Here is a tiny trained network, its code and every weight. The questions are about switching its units off for an input and a class, where a switched-off unit gives its printed mean instead of its output.

import numpy as np


def w(rows, s, z=0):
    codes = np.array(rows[::2]) - 128.0
    scale = np.full(codes.shape[1], s)
    scale[-1] = z or s
    return codes * scale


def f(y):
    return y / 2 * (1 + np.tanh(0.7978845608 * (y + 0.044715 * y**3)))


def log_softmax(a):
    a = a - a.max(-1, keepdims=True)
    return a - np.log(np.exp(a).sum(-1, keepdims=True))


def net(x, mask):
    res = np.array(x, float).reshape(1, 6) / 4 @ E
    y = f(res @ A[0][:, :-1].T + A[0][:, -1])
    res = res + np.where(mask, y, B[0][:, -1]) @ B[0][:, :-1]
    return log_softmax(res[-1] @ U[:, :-1].T + U[:, -1])


A, B = {}, {}
E = w([
[56,179,158,192,61,112],'x0',
[94,162,233,98,174,187],'x1',
[125,127,129,126,129,125],'x2',
[171,110,120,254,177,196],'x3',
[148,201,164,147,211,59],'x4',
[134,132,129,129,127,130],'x5',
],0.0099)
A[0] = w([
[108,150,121,122,166,94,102],'n0',
[185,156,165,134,158,72,86],'n1',
[141,144,154,111,149,152,125],'n2',
[112,120,140,70,122,114,76],'n3',
[52,144,194,187,91,113,127],'n4',
[159,132,161,80,161,179,129],'n5',
[119,107,125,173,157,134,112],'n6',
[106,142,109,97,109,93,83],'n7',
[125,134,41,84,109,113,255],'n8',
[150,117,138,164,131,144,93],'n9',
[180,68,129,85,184,141,101],'n10',
[132,103,131,121,89,161,118],'n11',
[114,84,114,98,101,149,144],'n12',
[152,167,151,120,142,79,133],'n13',
[132,142,130,176,188,94,125],'n14',
[127,139,138,152,167,84,111],'n15',
[246,77,99,131,102,64,136],'n16',
[160,135,99,165,148,34,153],'n17',
[128,129,121,57,118,97,88],'n18',
[181,125,134,158,156,196,96],'n19',
[118,89,103,186,167,154,115],'n20',
[131,127,215,112,153,149,109],'n21',
[165,113,99,138,107,106,147],'n22',
],0.014,0.011)
B[0] = w([
[201,86,46,71,110,174,151],'n0',
[176,65,99,125,59,145,176],'n1',
[62,105,141,160,104,128,159],'n2',
[105,177,1,108,115,105,153],'n3',
[161,112,140,200,42,102,207],'n4',
[34,111,194,174,70,89,188],'n5',
[97,208,56,96,57,125,154],'n6',
[105,183,71,138,114,145,151],'n7',
[107,148,185,124,98,154,252],'n8',
[141,199,58,91,141,120,143],'n9',
[210,124,125,218,34,12,191],'n10',
[164,25,44,113,102,201,154],'n11',
[185,94,144,75,102,133,173],'n12',
[154,111,114,117,77,202,181],'n13',
[128,118,121,88,110,178,185],'n14',
[154,79,117,101,80,132,161],'n15',
[68,123,172,155,150,108,219],'n16',
[81,103,141,143,120,193,207],'n17',
[124,198,63,131,127,150,170],'n18',
[124,194,103,127,121,160,182],'n19',
[93,198,97,46,101,147,180],'n20',
[23,93,67,142,145,184,193],'n21',
[29,106,162,148,163,130,172],'n22',
],0.0083,0.013)
U = w([
[121,232,78,103,107,114,71],'0',
[179,47,112,109,103,190,88],'1',
[52,104,164,168,134,125,114],'2',
[168,143,155,217,66,24,84],'3',
[129,136,176,137,113,137,249],'4',
[128,148,181,140,110,133,219],'5',
[210,121,207,109,180,130,115],'6',
[163,152,145,138,252,91,82],'7',
],0.012,0.011)

Each question gives the input, the list of numbers given to net, and the class t.
The units are the neurons (one row each of A and B). Each row of codes is followed by its name. A weight is (code - 128) times the scale printed after its matrix; where a second scale follows, it is the last column's (A, B and U).
mask holds one flag per neuron, in row order. A switched-off neuron (its flag False) gives its mean, the last column of its row in B, instead of its output. The means were averaged over made-up inputs and are rounded, as every weight is.
A unit's drop is (log p(t) with every unit on - log p(t) with that unit switched off) / (log p(t) with every unit on - log p(t) with every unit switched off).
The circuit of an input: a set's keep is (log p(t) with only the set's units on - log p(t) with every unit switched off) / (log p(t) with every unit on - log p(t) with every unit switched off). Starting from the 12 units with the biggest drops (on a tie, the unit counted first), units are removed one at a time, each time the one whose removal leaves the highest keep (on an exact tie, the one counted first), for as long as the keep stays at least 0.8.
circuit, biggest first: the units of the circuit, biggest drop first
unit that matters most: the unit with the biggest drop
top k neurons: the k neurons with the biggest drops, biggest first
drop when u is switched off: that unit's drop, to one decimal
input [-3,-7,1,5,-6,2], class 2: top 2 neurons : n16, n22
input [-6,-2,-4,5,8,2], class 1: unit that matters most : n1
input [-7,4,7,8,3,-7], class 0: circuit, biggest first : n20, n19
input [-6,-8,2,-3,4,8], class 2: top 4 neurons : n16, n17, n22, n4
input [-1,-8,3,6,3,8], class 2: circuit, biggest first : n16, n17
input [6,0,-3,8,8,6], class 0: top 3 neurons : n6, n20, n9
input [-6,6,-5,8,-2,8], class 0: circuit, biggest first : n19, n20
input [-8,4,-3,6,-3,7], class 3: top 2 neurons : n10, n5
input [-4,-8,4,-4,2,1], class 2: circuit, biggest first : n16, n22
input [-4,-8,3,8,3,-1], class 0: top 4 neurons : n20, n6, n9, n19
input [6,-7,-2,7,0,1], class 0: top 4 neurons : n20, n6, n9, n5
input [3,-8,-6,-2,-4,-5], class 2: circuit, biggest first : n22, n16
input [-3,-5,-2,-4,-4,7], class 5: top 3 neurons : n8, n21, n12
input [2,1,4,-8,-8,-1], class 0: circuit, biggest first : n3
input [-6,-5,4,-7,-7,4], class 0: top 2 neurons : n18, n3
input [6,7,-4,1,-8,8], class 1: top 2 neurons : n11, n16
input [7,4,5,-7,-2,-3], class 0: top 2 neurons : n10, n3
input [-4,-7,7,-3,6,1], class 2: top 4 neurons : n16, n22, n17, n12
input [2,6,-6,-5,-8,2], class 1: top 2 neurons : n11, n12
input [4,-4,-6,-6,-4,-6], class 0: top 2 neurons : n7, n18
input [-2,8,-1,1,2,3], class 2: circuit, biggest first : n21
input [-5,7,6,-5,4,5], class 2: top 3 neurons : n5, n21, n2
input [4,7,-4,-4,0,4], class 2: top 2 neurons : n21, n10
input [8,5,-2,-1,1,3], class 3: drop when n4 is switched off : 1.1
input [-3,-6,-5,4,-4,5], class 2: drop when n16 is switched off : 0.5
input [4,7,2,-5,8,4], class 1: drop when n0 is switched off : 0.2
input [4,0,0,1,-8,1], class 1: circuit, biggest first : n11
input [-8,5,2,-4,-4,7], class 3: drop when n1 is switched off : 0.0
